[  2 -14  -3 -12 -21 -20 -11 -13 -22   9   1   0 -20  -3 -11   5 -23   1
  -5  32  10  13   3   4 -14   5 -41 -61  -1   6 -11   6  -7 -16   4   8
   3  -7  -5 -16  -2  23  10   6   4 -31 -16 -19  -8  13 -22   8 -15   1
  -7 -10  -6 -13   9   5 -16  19]  <87> [9]
[-16  -1   9 -64  11 -10   9  -2 -16   4 -36   3  -3   3 -24   6 -21  13
  -6  20  24   4  12   8  23  14 -74 -88  20  23  37  11   0  -4  -2 -35
 -16   6  -1   6  20  29  23  14 -16 -23 -11  -5  -5   0  -2 -12  15   4
 -11   8  -9 -13 -14   7   9  34]  <84> [8]
[  3  -4  -5  -9 -16 -32 -21 -23 -20   3 -12  10   2  -4  -7   9   0  23
 -14  24  -4  10   3   5  13   3 -79 -70  11   3  16  24 -20 -13   1  48
  -7 -17   4  -5 -13  27 -17   7 -26 -42 -39  -8  -1  11 -16  17 -10   0
  -6  12 -35   3  12  -1 -25  50]  <87> [5]
[  0 -15   4  14 -13 -19  -9  -8 -19   4  -3   3 -16  -6 -23   5 -11  10
  -4  24   3   2  -4   4 -26  -7 -29 -40   5   8 -31   0 -16 -12   9   3
   3 -11  -2 -25  27  13  11   7  -7   1 -38 -27  -1  10 -16 -14  -8   4
  -7   0   2 -11  -2   1 -16   3]  <87> [9]
[ 11 -13   0  12 -26 -12 -19 -20 -27  16  -8  -3 -12  -2 -16  11 -19  15
 -16   5  -2  12   4  15   3 -13 -80 -65   6  -7 -13  14 -21   4  21  61
  -3 -14  -8 -19 -11  20 -25   4 -15 -21 -19 -11   0  21 -23  14 -19   0
  -6  -6 -23 -19  -5   4 -25  34]  <87> [5]
[  2 -19   8  34 -32  -6  -1 -10 -14  18   1 -17 -12   8 -17   0 -29  10
   6  18  -5   4   0  -7 -13   1  11 -29 -16 -16 -22   6 -11  -9   2  64
   9   2  -7 -20  -9   3   3 -20  11  -3   9  -2   9  -1 -11   7 -20  -3
  -1  -8  -8 -22   1   7  -1  15]  <87> [20]
[  3 -18   1  17 -34  -2 -12 -15 -32  13   6 -15 -12  -5 -10  -2 -38  14
   1   4 -10  14  -7   6 -48 -14 -43 -59  -7 -23   5  -4  -5 -27  11  48
  -2   4  -9 -15  32  21  -2   0  13 -43 -10 -33   2   6 -39   4 -14   3
   1 -14   7 -31   8   3  -7   4]  <87> [5]
[  6 -28  10   2 -23 -20 -28 -21 -17  21 -15   0 -21   2 -18   5 -21   6
 -11  23  11   3   3  -4  -4   0 -21 -67  -2   5 -24  19 -20  -6  19  43
   4 -18  -2 -28 -20  17   2  -4  -2  -3 -10 -15   1  19   0  16 -25   5
  -5 -11  -6 -23 -11  10 -13  35]  <87> [20]
[-11   3  23 -43  28  -2  -4  -5 -11   9 -46   2   4  14 -21  -1 -17  12
  -7  13  13 -11  13  -5  22   4 -22 -88  25   6  34  29  -7   2   3 -13
 -29   9   3  10  21  11   6   7  -9  14 -18   5   6 -16  10 -22  29  -3
  -3   9   1 -12 -29  14  21  39]  <84> [8]
[  3 -11  -6   6 -24 -18  -5 -14 -19  12  -8   0 -15  -5  -8   7  -6   5
  -7  14   5  11   2   5  -6   4 -59 -39  -5   2 -14   3 -18  -2   7  32
  14  -8   1 -20 -12  17   8   1   1 -19   2 -16  -4  21 -10  18 -26   6
  -8  -5 -26 -18  -1   3 -16  22]  <87> [9]
[  2 -14  -3 -15 -12 -23 -19 -24 -17  23 -28   3  -3   6  -2  10 -16   7
  -9  25   4  19   6   6  17  -8 -84 -71   4   4   0  27 -12  -6  11  33
 -17  -8  -4  -8 -21  32  -4   7 -14 -55 -20 -17  -8  16 -15  19  -7   4
  -6  -3 -16  -9 -14   7   2  32]  <87> [5]
[ -9  -8  23 -37   0   1   4  -8 -11  16 -59  -7  -4  18 -21  10 -22   9
  -5   9  27   8  18   5  41   6 -70 -76  20  12   8  17 -13  34  10 -16
 -23   6   7  -7   3  18  28   5 -22   2  -9 -12   1   5  11  -8  21  -3
  -8   5  -9 -20 -41   7   6  30]  <84> [15]
[ 10 -11  -3   5  -9 -12 -10 -16 -15  19  -9   1 -14   5 -14   8 -15   1
  -9  13   5  10  11   5   9 -10 -45 -58   0   7 -26  21 -21   1  21  50
   1 -15   0 -22 -23  17 -11  -4   1 -15  -1  -5  -3  23  -6  19 -20   3
   0  -5 -13 -17  -8   8 -22  11]  <87> [5]
[-10  -3  37 -58   6 -19 -13 -27 -23  29 -36  -1  -5  13 -26  10 -48   0
 -12  25  32 -10  15 -11  36   9 -42 -71  10   2   3  29  18  -7  13 -22
 -30  16   3   1 -13  27   7   1 -17  -7 -24  -1  -2 -16   5 -18  26  10
  -6 -17   5 -25 -28  27  18  58]  <84> [3]
[  5 -26   3  30 -20 -26 -23 -14  -4  12 -20   1 -16   7 -12   6  -4  16
 -10  17  -4  11   1  -2   0  -3 -28 -57  -3   7 -27  26 -35   1  11  56
   3 -25  -5 -26 -11   8   9 -10  -4  -3 -14 -13 -11  18   2  11 -39  -2
  -3   3 -20 -14  -9   4 -10  26]  <87> [20]
[-10  -7  19 -44  30  -4  -4  -9  -7   0 -63  11  -8   8 -20   3   4  19
 -18   7  18  -3  13   1  26   6 -62 -88  23  33  41  21 -15  10   1 -14
 -23  -4  -1   3  23  18  23   9 -23   3 -23 -15  -2  -2  18 -16   6 -11
  -7  19 -15 -16 -37  10  23  44]  <84> [8]
[ -6  -1   9 -57  11 -14  -7  -2  -3   5 -15   4  -9  -2 -11   3 -15  10
 -10  12  19   2  13  -1  18  19 -13 -69  14  24  16  14   7   0  -3 -40
 -12  -4   1   5   1  20  11  13 -12 -16 -20   3  -5  -5   7  -7   9   5
 -10   2   4  -3  -7   9   7  33]  <84> [3]
[ -1 -25  16 -11 -28 -24 -31 -24 -20  22 -32  -1 -18   5 -15   4 -22  12
  -9  33  16   6   9  -6  -2   9 -19 -88   6   1 -18  28 -25  -5   4  54
   3 -16  -5 -22 -24  23  11   1  -1 -11 -25  -9  -1   9  -8  13  -8   0
  -7  -2 -21 -24 -14  16  -7  54]  <87> [20]
[  1  -6   8  15 -14 -36 -14 -22 -25   2  10   4 -16 -13 -28  11 -22  10
  -9  25   0  -3  -2   5 -12   0 -88 -39   1  -5 -11   3  -7 -25  15  10
   0  -5  -4 -25  27  23  -6   4 -22 -11 -40 -24   1   2 -22 -12 -35  18
  -2  -1 -16  -8   8   6 -31  39]  <87> [9]
[  5 -15   1  -4 -39 -15 -22 -24 -28  23 -10  -8 -10  -4  -5   8 -19   6
  -7  20   7  14   0   7 -14  -4 -68 -48   0  -8 -10   7 -11  -3  10  49
   4 -10  -3 -16 -26  22  -2   5  -4 -32  -8 -20  -1  27 -20  25 -12  -2
  -1  -7 -21 -20  -3   4 -24  25]  <87> [5]
[  2 -32  18  19 -32 -22 -38 -27 -15  29 -21  -7 -20  10 -16   9 -26   5
  -6  23   8   5   3  -8   4   6   0 -53  -6  -7 -39  23 -26   1  15  67
   7 -15  -6 -18 -30   9   3 -15   7  15  -9  -4   2  18   1  10 -21  -2
  -2  -6 -18 -29 -17  12  -9  40]  <87> [20]
[ -7 -10  10 -17  12  -7  -7 -11  -8  19 -37  -5  -3  11 -18  -3 -13  17
 -10  15   1   8   3  -3  10  -4 -38 -88   3   7  22  28 -17  -3   4  24
 -17  -6  -1   0   2  26  11  -1  -2 -30  -8  -6  -1   1  -4  -1  -7   0
  -7   5  -8  -4 -16   9  22  24]  <84> [8]
[ -5 -13  15 -36  -3 -22   3 -11 -11  21 -24  -8 -17  11 -31   4 -45  12
  -7  24  16  11  13  -4  31  19 -49 -87  -4  11  11  21   8  -8   5   2
 -20   5  -5   1 -13  27  24  -5  -3 -30   5   5  -5  -2   3  -2 -17   9
 -11 -15  -3 -18  -8  14  20  39]  <84> [3]
[ -5 -14  23 -47  -5 -14 -19 -24 -19  36 -37  -8 -12   6 -18  12 -43  -5
  -7  32  30   8   6  -4  19   3 -61 -63   6  -7   4  25  14  -9  12 -11
 -25  12  -1  -3 -17  36  17   0  -5 -39  -8 -35  -6   0  -1  -9   7   4
  -2 -22  15 -23 -35  24  35  42]  <84> [3]
[ 16 -14  10  11  -8 -42 -55 -35  -6  20 -45  23 -17  11   2  20  13   6
 -28  11  11   6  10  -2  46 -13 -55 -76  16  18 -44  48 -47  13  27  62
  -5 -43  -1 -28 -45  26 -21  -2 -26   3 -46 -14  -3  32  11  12 -21   0
  -2  12 -15  -5 -32   7 -28  52]  <87> [20]
[ -5 -14  37 -26  11  -3 -23 -16 -23  11 -67   0  -5  15 -28   4 -15  24
 -14  20  17  -8  15  -8  19  -5 -37 -88  26   5  10  36 -29   6  17  16
 -28  -7   1 -14  25  22  12   8 -18  25 -32 -12   6 -10   9 -28  23 -14
  -2  12   1 -25 -51  16  10  48]  <84> [8]
[ -6   2  12 -41  23 -25  -7 -15  22  26 -70  13  -1  19 -10  26   1 -12
 -25  -6  31  17  23   4  88   5 -88 -37  24  36 -16  41 -17  43  15 -40
 -38  -4   7   0 -43  29  21  -1 -50 -12 -22  -8  -4  13  40   1  16   8
  -7  11 -27   5 -59   2  14  38]  <84> [15]
[  3 -20   3  27 -31 -25 -16 -17 -14  17 -15  -1  -7   9   2   5 -14   7
   4  26  -2  14  -3  -8   2   1  -3 -46  -7 -10 -33  23 -30   0  -1  71
   6 -17  -3 -18 -23   9   4 -15  11 -14 -12  -2  -4   9 -11  15  -3   1
  -1   2 -27 -13   2   2  -9  21]  <87> [20]
[  0 -19 -15  16 -37 -30 -22 -10   5  13 -28  10  -7   9  13  -3  24  12
  -5  14  -8  23  -4  -7  14  18   7 -60   0   4   0  27 -41  14 -17  88
  14 -30  -5 -11 -54   7   9 -15   9 -23   3  11  -2  25   0  56  -8  -5
  -7  25 -61  -8  15 -12 -14  47]  <87> [20]
[  3 -11   0   3 -13 -29 -17 -17 -31   7   7  10 -14 -11  -6   9  -3  -7
  -8  23  12   3  -2   4 -16  -4 -50 -35  -1  10 -31   0 -14 -17   7   6
  18 -15  -3 -33  10  20   3   8  -1  -9 -24 -26  -6  22 -20   2 -18  10
  -2  -6 -16 -11   3   3 -31  10]  <87> [9]
[  3 -22   6   9 -19 -20 -26 -21 -25  14 -39  -2 -18  -2 -11   8 -14  15
  -9  32   6  12   3   8 -13 -11 -77 -88   9   3 -18  19 -33  -7  14  33
  -6 -19  -5 -30  13  27  11   6 -13 -22 -39 -37  -1  21 -17  -2 -14  -2
  -3   5  -8 -21 -21  -1 -11  24]  <87> [5]
[  2 -27  19  24 -30 -21 -32 -18 -12  18 -21 -12 -19   6 -13   2 -38  24
  -6  36  -1  10   2  -6 -10   0 -14 -71  -4  -9 -26  21 -25 -10  10  55
  -3 -13  -5 -28  -1  16   7  -8   1 -15 -26 -17   3   2  -9  -7 -18   1
   0  -7   0 -20 -10   8   2  34]  <87> [20]
[ -7   2  13 -41  -1 -11  16 -11 -19  10 -21  -2  -3   4 -26   8 -25  -4
  -4  14  28   0  10  11  29  10 -68 -50   8  11   6   3  11   3   0 -29
 -12  13   1   0   5  20  15  10 -15  -6  -5  -3  -4   1   0 -10  12  11
  -6  -2 -19 -14 -14  11  -1  25]  <84> [15]
[ -6 -23   2  33 -35 -10   4  -9 -21   8  10 -20  -9   1 -12  -6 -41   7
  12  37  -5  15 -10  -3 -38  -1   4 -27 -20 -30 -21  -7   0 -22  -3  50
   6  11  -9 -15   6   6  12 -15  22 -32   1  -9   6 -11 -29   0  -8  10
   0 -19   1 -18  12   7  13  -2]  <87> [20]
[  6 -19  18  -2 -10 -21 -47 -28 -11  25  -9  -5 -17  -5 -10  10 -33   1
 -15  23  13  -2   8  -1 -14 -21 -31 -30   1  -6 -35  19   7 -19  28   9
 -15  -8  -2 -25 -11  20  -1   8  -1 -17 -35 -35  -1   7  -6 -15 -23   2
   3 -28  37 -14 -24  18   8  25]  <87> [5]
[ -8  -5  30 -12  11 -25   9 -23  -6  28 -41   5   1   8 -28  17 -16  -6
  -7  10  23  -3  12  -6  54  -2 -78 -23   1   9 -22  25  -7   7  16  -9
 -17   8   2 -13 -19  14   9  -4 -28  15 -14  -9   0  -2  17 -13   0  10
  -3  -1 -17 -12 -42   9   4  38]  <84> [15]
[-14  -4  24 -28  19 -19  -4 -11 -15   6 -54  10  -8  12 -23   9   1  11
 -15  20  21  -4  10  -3  28   3 -45 -88  15  23   9  27 -23   3   5  -7
 -13  -9   2 -15  15  22  21   4 -18   6 -27  -9  -2   0  10 -16  10  -2
  -7  16 -22 -17 -31  11   8  37]  <84> [8]
[  5 -10   2  -6 -18 -19   1 -13 -36   7   0   8 -15  -1 -15  15 -15  -1
  -2  20   8   8   1  11  -4   0 -55 -69   7  15 -31   5 -23  -5   9  22
   8 -12  -4 -22   5  20  -1   8  -2  -9 -14  -7  -4  23 -21   8  -2   7
  -6   2 -24 -13   0   3 -37  11]  <87> [9]
[ -7  -2  22 -45 -17 -21  -4 -19  -6  21 -27  -5 -11   6 -29   7 -41  22
 -10  13  20   1  21  -4  49  28 -58 -71  10   7  21  22   6   5   5   1
 -20   5   3   5 -32  24   7   2 -23  -9 -12   8   1  -5  12   2  -5   3
 -11  -8 -15 -15 -11   9   2  78]  <84> [3]
[-10 -12  22 -25  26   0   1  -4 -23   1 -39   2  -8   8 -51   0 -26  12
 -10  31  12  -9   2  -1 -13  -6 -53 -88   4   7  18  19  -3 -21  10 -13
 -19  10  -2  -8  47  23  21   8  -1  -8 -18 -23   2 -13  -6 -30  -6   4
  -5   1  12 -20 -26  20  28  20]  <84> [8]
[ -5  -5  21 -50  11 -22 -17 -22 -13  16 -55  10  -5  15 -25  18  -6  15
 -21   8  24  -4  18   1  56  10 -70 -88  22  20  20  39 -19  14  10  14
 -22  -7  -2   5 -26  26   3   6 -25 -14 -11   7  -9   9  17   6  10  -3
 -13  15 -34 -14 -33  13  -8  67]  <84> [3]
[ -7  -8  15 -19  12   5  13   0 -16   0 -38   2  -2  13 -25   0 -15  20
  -5  14   2   1   5   3  13  -1 -45 -88  16   8  32  19 -19   1   0  17
 -17   1  -4  -1  28  17  11   5  -4  -3  -5   0  -2  -8  -3 -12   9  -3
  -5  16 -10 -19 -19   8  11  17]  <84> [8]
[  6 -15  11  13 -15 -27 -33 -22 -10  15 -18   7 -17   8 -10  11  -7   9
 -12  16   1   2   7  -6  14   0 -14 -77   4   9 -33  33 -34   5  16  71
   2 -31  -1 -26 -31  12 -13  -6  -5  12 -16   0  -1  17  -1  20 -18  -1
  -2   6 -20 -11  -8   4 -25  37]  <87> [20]
[  0 -11   8 -11 -40 -12 -32 -22 -32  25  -4  -8 -10  -7  -8   5 -30   9
  -4  26   9  10   6   8 -12  -2 -61 -50  -4 -17 -10   9  -3 -14  15  48
  -3  -2  -2 -19 -21  25 -11   7  -4 -28 -21 -15  -1  15 -24  18  -6   1
  -6 -13  -9 -20   3   7 -23  46]  <87> [5]

[ -4 -15 -32  24  14  -6   0  16  37  25   4  11   9  94 -44  -4  16 -32
  30  37  23 -31  -9 -15  18 -17 -11  52  -8  -4 -17  -7  16  23   8  -1
  -3   3 -18   0 -11   8 -19  49  -7 -16   9  33  -8   2 -18  20  10   5
   4  -3  -4   5  49 -27 -27  -8]  (44) <49>
[ 22  15 -23 -14   4 -54 -19   0  11  15  -3 -17  10   4  -2 -16  43  25
 -12  35  28  -4  -9   4  10  -9  -5  11 -30 -20  -6 -36  -2  41 -17  -2
   6  27 -17   5  -6 -23  14  -7 -19  25  27 -11   5  15  30  14   7   4
 -22  12  28  12  -1 -23 -21  -3]  (46) <36>
[-23 -35 -49  36 -39   7  17  33  40  27   3   6   0  88 -54 -16  -7 -21
  18  30  35 -24 -24  -7  18   7 -15  49   2 -22 -31  11  22  10 -13 -12
   0   8 -18  16 -12  23 -26  46  -7 -36  -4  30 -18  11  11   9  44   0
  10  24   4  11  79 -31 -32  -7]  (44) <54>
[ 54 -25 -48 -17 -17 -41  18 -11  20  25   7  -5 -11  85 -42  -8  16   5
 -11   4  23 -16 -35   7 -11   6 -16  55   6 -33 -24 -38  10  51   1  -6
  44  51  -7  21 -11 -21  35  33 -25  -8   5  35 -19  -7  47 -19  15 -33
  41  25  20  34  33 -52 -16 -23]  (46) <33>
[ 56  -4 -29 -22   7 -45  -1 -42  19 -18   1 -31   4  17 -17   0  26  -9
 -16  17   5  18 -26  -8  -1   0  19  12 -18  -2 -15 -40  -2  21  15   9
   7  60   6   0 -20 -22  14  23   2  -3   9   2  -1  -7  39  -2  29   0
 -22   1  28   6  29 -48 -22  -1]  (46) <33>
